Below are the code and all the weights of a small trained network. Each question names an input and a class and asks about switching units off, where a switched-off unit gives its printed mean instead of its output.

import numpy as np


def w(rows, s, z=0):
    codes = np.array(rows[::2]) - 128.0
    scale = np.full(codes.shape[1], s)
    scale[-1] = z or s
    return codes * scale


def f(y):
    return y / 2 * (1 + np.tanh(0.7978845608 * (y + 0.044715 * y**3)))


def log_softmax(a):
    a = a - a.max(-1, keepdims=True)
    return a - np.log(np.exp(a).sum(-1, keepdims=True))


def net(x, mask):
    res = np.array(x, float).reshape(1, 6) / 4 @ E
    y = f(res @ A[0][:, :-1].T + A[0][:, -1])
    res = res + np.where(mask, y, B[0][:, -1]) @ B[0][:, :-1]
    return log_softmax(res[-1] @ U[:, :-1].T + U[:, -1])


A, B = {}, {}
E = w([
[130,128,128,128,129],'x0',
[130,128,128,127,129],'x1',
[139,68,152,1,88],'x2',
[129,130,128,127,129],'x3',
[99,81,19,87,176],'x4',
[34,98,188,123,202],'x5',
],0.01)
A[0] = w([
[95,119,154,187,166,138],'n1',
[146,167,79,176,103,171],'n2',
[129,133,110,102,129,113],'n3',
[141,133,118,128,138,103],'n4',
[89,118,78,131,174,117],'n5',
[79,105,186,57,139,16],'n6',
[153,111,175,152,108,253],'n7',
[152,147,141,106,94,162],'n8',
[107,123,5,75,157,172],'n9',
[202,184,37,235,106,235],'n10',
[134,136,127,122,160,149],'n11',
[97,115,77,132,176,122],'n12',
[161,118,101,81,63,114],'n13',
[86,80,5,128,228,127],'n14',
[114,114,139,122,122,78],'n15',
[122,147,123,140,121,147],'n16',
[86,120,88,135,151,110],'n17',
[110,125,105,136,168,108],'n18',
[177,153,186,98,55,216],'n19',
[109,155,158,145,130,158],'n20',
[146,119,74,107,116,100],'n21',
[41,149,157,215,246,133],'n22',
[124,127,155,160,127,177],'n23',
[132,145,107,159,112,130],'n24',
[133,114,124,112,133,79],'n25',
[118,132,120,126,152,100],'n26',
[151,150,157,110,83,202],'n27',
[142,110,90,96,92,83],'n28',
[120,126,84,95,116,114],'n29',
[110,102,177,81,155,51],'n30',
[112,142,66,143,186,87],'n31',
[162,153,88,174,119,158],'n32',
[138,114,111,122,120,90],'n33',
[62,99,210,43,166,9],'n34',
[103,149,159,132,133,103],'n35',
[113,120,42,84,128,130],'n36',
[115,152,172,161,139,151],'n37',
[127,122,150,126,132,126],'n38',
[182,113,106,73,48,127],'n39',
[135,119,150,114,147,144],'n40',
],0.014,0.004)
B[0] = w([
[175,124,168,146,158,176],'n1',
[72,123,136,123,104,182],'n2',
[124,123,117,130,150,136],'n3',
[122,124,123,121,133,127],'n4',
[140,111,80,110,100,172],'n5',
[53,138,124,135,94,183],'n6',
[153,158,170,140,88,173],'n7',
[150,163,114,112,112,155],'n8',
[84,85,71,152,229,221],'n9',
[9,132,148,126,66,250],'n10',
[135,117,125,137,114,135],'n11',
[137,111,81,108,101,172],'n12',
[188,140,99,121,169,177],'n13',
[146,77,14,74,56,237],'n14',
[117,130,121,130,127,128],'n15',
[125,115,141,136,121,136],'n16',
[137,119,90,115,110,157],'n17',
[143,112,106,121,111,148],'n18',
[179,211,107,76,68,203],'n19',
[134,135,164,153,142,154],'n20',
[127,117,112,136,182,157],'n21',
[254,93,164,153,150,239],'n22',
[133,129,174,139,136,153],'n23',
[108,118,141,132,122,148],'n24',
[118,123,121,130,144,130],'n25',
[134,115,123,123,122,132],'n26',
[155,181,117,105,96,169],'n27',
[145,128,106,132,181,157],'n28',
[122,117,112,144,173,154],'n29',
[78,129,132,130,100,166],'n30',
[142,101,81,99,102,169],'n31',
[79,123,134,123,109,175],'n32',
[127,127,119,126,149,131],'n33',
[36,125,159,133,64,208],'n34',
[125,126,156,139,146,143],'n35',
[111,103,101,164,207,187],'n36',
[142,131,180,161,155,167],'n37',
[124,131,139,132,121,134],'n38',
[208,153,90,110,166,195],'n39',
[119,126,135,128,113,139],'n40',
],0.044,0.015)
U = w([
[54,196,222,160,77,239],'0',
[253,133,87,75,100,208],'1',
[18,79,112,142,125,67],'2',
[179,134,108,144,254,3],'3',
[233,128,213,196,168,49],'4',
],0.0059,0.0015)

Each question gives the input, the list of numbers given to net, and the class t.
The units are the neurons (one row each of A and B). Each row of codes is followed by its name. A weight is (code - 128) times the scale printed after its matrix; where a second scale follows, it is the last column's (A, B and U).
mask holds one flag per neuron, in row order. A switched-off neuron (its flag False) gives its mean, the last column of its row in B, instead of its output. The means were averaged over made-up inputs and are rounded, as every weight is.
A unit's drop is (log p(t) with every unit on - log p(t) with that unit switched off) / (log p(t) with every unit on - log p(t) with every unit switched off).
The circuit of an input: a set's keep is (log p(t) with only the set's units on - log p(t) with every unit switched off) / (log p(t) with every unit on - log p(t) with every unit switched off). Starting from the 12 units with the biggest drops (on a tie, the unit counted first), units are removed one at a time, each time the one whose removal leaves the highest keep (on an exact tie, the one counted first), for as long as the keep stays at least 0.8.
circuit, biggest first: the units of the circuit, biggest drop first
unit that matters most: the unit with the biggest drop
k most important neurons: the k neurons with the biggest drops, biggest first
drop when u is switched off: that unit's drop, to one decimal
input [8,5,-3,4,4,1], class 1: circuit, biggest first	(n34)
input [-5,3,2,2,5,0], class 3: 2 most important neurons	(n10, n9)
input [-2,8,0,0,3,7], class 1: 2 most important neurons	(n22, n10)
input [0,2,-3,4,8,1], class 1: 3 most important neurons	(n14, n34, n22)
input [-2,0,0,-1,5,-3], class 2: 2 most important neurons	(n22, n14)
input [6,-6,8,7,1,-8], class 3: 2 most important neurons	(n14, n36)
input [0,8,0,-1,-2,-4], class 0: 2 most important neurons	(n14, n22)
input [4,7,-1,0,8,2], class 1: 2 most important neurons	(n14, n10)
input [0,-3,1,-5,-3,7], class 0: 2 most important neurons	(n34, n6)
input [-8,1,0,3,-4,5], class 4: 2 most important neurons	(n10, n22)
input [-1,1,4,-4,-3,1], class 0: 2 most important neurons	(n14, n22)
input [6,-5,1,1,8,-7], class 3: 3 most important neurons	(n39, n13, n34)
input [0,1,-6,-8,0,-8], class 0: 2 most important neurons	(n14, n9)
input [-4,6,-1,-4,-3,1], class 4: unit that matters most	n10
input [1,0,6,1,1,-3], class 3: drop when n14 is switched off	0.3
input [7,-6,-2,3,7,3], class 1: drop when n14 is switched off	0.8
input [0,-8,0,4,4,7], class 1: drop when n10 is switched off	0.9
